Below is a small trained network, with its code and all its weights. Each question gives an input and a target symbol and asks what happens when units are switched off, that is, made to give their printed mean instead of their output.

import numpy as np


def w(rows, s, z=0):
    codes = np.array(rows[::2]) - 128.0
    scale = np.full(codes.shape[1], s)
    scale[-1] = z or s
    return codes * scale


def f(y):
    return np.maximum(y, 0)


def softmax(a):
    e = np.exp(a - a.max(-1, keepdims=True))
    return e / e.sum(-1, keepdims=True)


def log_softmax(a):
    a = a - a.max(-1, keepdims=True)
    return a - np.log(np.exp(a).sum(-1, keepdims=True))


def net(x, mask):
    ids = ['αβγδεζηθλμξσφ'.index(c) for c in x.split()]
    T = len(ids)
    res = E[ids] + P[:T]
    u = 0
    for l in range(2):
        r = res
        for j in range(2):
            rows = slice(3 * j, 3 * j + 3)
            q, k, v = (r @ M[l][rows].T for M in (Q, K, V))
            z = softmax(np.where(np.tri(T) > 0, q @ k.T / 3**0.5, -1e9)) @ v
            o = O[l][rows]
            res = res + np.where(mask[u + j], z, o[:, -1]) @ o[:, :-1]
        u += 2
        y = f(res @ A[l][:, :-1].T + A[l][:, -1])
        res = res + np.where(mask[u : u + 8], y, B[l][:, -1]) @ B[l][:, :-1]
        u += 8
    return log_softmax(res[-1] @ U[:, :-1].T + U[:, -1])


Q, K, V, O, A, B = {}, {}, {}, {}, {}, {}
E = w([
[135,190,141],'α',
[120,158,131],'β',
[103,133,115],'γ',
[129,156,123],'δ',
[117,163,126],'ε',
[120,147,126],'ζ',
[96,185,212],'η',
[144,160,118],'θ',
[115,147,126],'λ',
[121,101,113],'μ',
[103,100,56],'ξ',
[99,197,250],'σ',
[91,119,120],'φ',
],0.014)
P = w([
[158,123,115],'0',
[178,168,189],'1',
[130,68,139],'2',
[139,191,155],'3',
[95,76,127],'4',
[123,217,142],'5',
[63,74,123],'6',
[106,236,120],'7',
[26,82,97],'8',
[104,247,80],'9',
],0.014)
Q[0] = w([
[101,191,178],'L0H0',
[181,1,127],'L0H0',
[121,246,160],'L0H0',
[114,129,158],'L0H1',
[122,113,129],'L0H1',
[131,116,119],'L0H1',
],0.0087)
K[0] = w([
[96,119,130],'L0H0',
[251,145,130],'L0H0',
[70,127,117],'L0H0',
[131,116,118],'L0H1',
[89,122,143],'L0H1',
[120,129,150],'L0H1',
],0.015)
V[0] = w([
[193,254,188],'L0H0',
[158,102,31],'L0H0',
[213,118,86],'L0H0',
[96,184,115],'L0H1',
[89,174,149],'L0H1',
[75,155,105],'L0H1',
],0.0089)
O[0] = w([
[1,200,51,186],'L0H0',
[255,69,17,19],'L0H0',
[237,215,27,4],'L0H0',
[82,197,37,219],'L0H1',
[111,186,145,229],'L0H1',
[88,206,39,159],'L0H1',
],0.0057,0.0022)
A[0] = w([
[129,175,74,162],'L0N0',
[117,200,33,117],'L0N1',
[115,150,83,152],'L0N2',
[178,119,168,253],'L0N3',
[128,53,1,175],'L0N4',
[128,114,194,64],'L0N5',
[69,86,103,208],'L0N6',
[127,119,182,52],'L0N7',
],0.0082,0.0038)
B[0] = w([
[94,118,118,216],'L0N0',
[2,159,102,234],'L0N1',
[23,112,155,195],'L0N2',
[176,99,173,190],'L0N3',
[38,121,212,195],'L0N4',
[136,210,147,149],'L0N5',
[95,83,196,252],'L0N6',
[152,182,132,144],'L0N7',
],0.0077,0.0044)
Q[1] = w([
[72,3,109],'L1H0',
[234,65,210],'L1H0',
[176,164,114],'L1H0',
[129,50,83],'L1H1',
[50,202,155],'L1H1',
[65,50,215],'L1H1',
],0.0057)
K[1] = w([
[197,172,203],'L1H0',
[232,220,3],'L1H0',
[85,118,45],'L1H0',
[94,166,166],'L1H1',
[161,51,201],'L1H1',
[36,108,236],'L1H1',
],0.0051)
V[1] = w([
[142,109,2],'L1H0',
[80,152,108],'L1H0',
[170,158,67],'L1H0',
[169,146,245],'L1H1',
[79,105,152],'L1H1',
[50,66,197],'L1H1',
],0.0079)
O[1] = w([
[126,141,61,32],'L1H0',
[87,125,113,192],'L1H0',
[150,171,115,48],'L1H0',
[109,158,254,141],'L1H1',
[145,48,104,200],'L1H1',
[194,34,150,251],'L1H1',
],0.0062,0.011)
A[1] = w([
[180,100,155,255],'L1N0',
[172,116,147,222],'L1N1',
[116,157,154,151],'L1N2',
[173,202,160,148],'L1N3',
[114,86,175,191],'L1N4',
[55,136,122,227],'L1N5',
[253,112,92,84],'L1N6',
[105,76,136,196],'L1N7',
],0.011,0.0043)
B[1] = w([
[110,52,47,168],'L1N0',
[125,64,51,151],'L1N1',
[33,53,117,168],'L1N2',
[145,102,44,157],'L1N3',
[190,142,125,253],'L1N4',
[150,193,109,252],'L1N5',
[226,255,224,135],'L1N6',
[205,152,129,229],'L1N7',
],0.0077,0.013)
U = w([
[128,169,132,140],'α',
[127,173,234,3],'β',
[129,32,78,102],'γ',
[255,151,149,101],'δ',
[68,158,49,40],'ε',
[144,161,134,183],'ζ',
[107,174,114,97],'η',
[140,177,141,190],'θ',
[38,161,114,187],'λ',
[133,172,117,186],'μ',
[119,131,241,15],'ξ',
[158,126,83,142],'σ',
[140,87,124,233],'φ',
],0.0092,0.0043)

Each question gives the input, a string of symbols that net reads in full, and the target symbol t.
The units are the heads (3 rows each of Q, K, V and O) and the neurons (one row each of A and B). Each row of codes is followed by its name. A weight is (code - 128) times the scale printed after its matrix; where a second scale follows, it is the last column's (O, A, B and U).
mask holds one flag per unit, layer by layer, with each layer's heads first. A switched-off unit (its flag False) gives its mean, the last column of its rows in O or B, instead of its output. The means were averaged over made-up inputs and are rounded, as every weight is.
A unit's drop is (log p(t) with every unit on - log p(t) with that unit switched off) / (log p(t) with every unit on - log p(t) with every unit switched off).
The circuit of an input: a set's keep is (log p(t) with only the set's units on - log p(t) with every unit switched off) / (log p(t) with every unit on - log p(t) with every unit switched off). Starting from the 12 units with the biggest drops (on a tie, the unit counted first), units are removed one at a time, each time the one whose removal leaves the highest keep (on an exact tie, the one counted first), for as long as the keep stays at least 0.8.
circuit, biggest first: the units of the circuit, biggest drop first
most important unit: the unit with the biggest drop
top k neurons in layer l: the k neurons of layer l with the biggest drops, biggest first
heads that matter: for each layer, one digit per head in row order, 1 if its drop is at least 0.15 and else 0, layers parted by /
input α α ξ λ ξ σ σ α α η, target λ: top 3 neurons in layer 1 -> [L1N2, L1N7, L1N3]
input ξ φ ξ φ, target δ: circuit, biggest first -> [L0H0, L0N1]
input γ ε α σ, target λ: heads that matter -> 10 / 01
input α ξ α β σ ζ α, target ξ: heads that matter -> 10 / 11
input ζ σ ξ α, target δ: heads that matter -> 10 / 00
input ζ η α δ β η σ α ξ ζ, target δ: circuit, biggest first -> [L0H0]
input ξ γ γ ξ ε ξ δ ε α β, target λ: circuit, biggest first -> [L0N1, L1N4]
input α ξ φ α ξ ξ α, target γ: top 2 neurons in layer 0 -> [L0N4, L0N1]
input η ζ ξ ζ, target δ: heads that matter -> 11 / 00
input α γ α ζ ε λ α ζ, target λ: heads that matter -> 01 / 00
input λ σ δ α σ γ α ξ φ μ, target γ: top 3 neurons in layer 1 -> [L1N0, L1N5, L1N1]
input σ ζ ξ γ φ α ξ δ β, target γ: heads that matter -> 10 / 01
input β α σ γ, target β: heads that matter -> 10 / 11
input ζ ε δ γ α β σ θ, target β: most important unit -> L0H0
input δ δ ζ ξ σ ζ η ε, target ξ: circuit, biggest first -> [L0H0, L1H1]
input σ ε φ δ, target γ: heads that matter -> 10 / 00
input α δ λ φ μ α ξ α, target δ: heads that matter -> 10 / 00
input α ζ α α ξ φ, target δ: top 3 neurons in layer 0 -> [L0N1, L0N3, L0N2]
input ζ α δ δ ξ ξ η, target γ: top 2 neurons in layer 0 -> [L0N4, L0N6]
input ζ γ ε α η ζ α θ, target λ: heads that matter -> 01 / 00
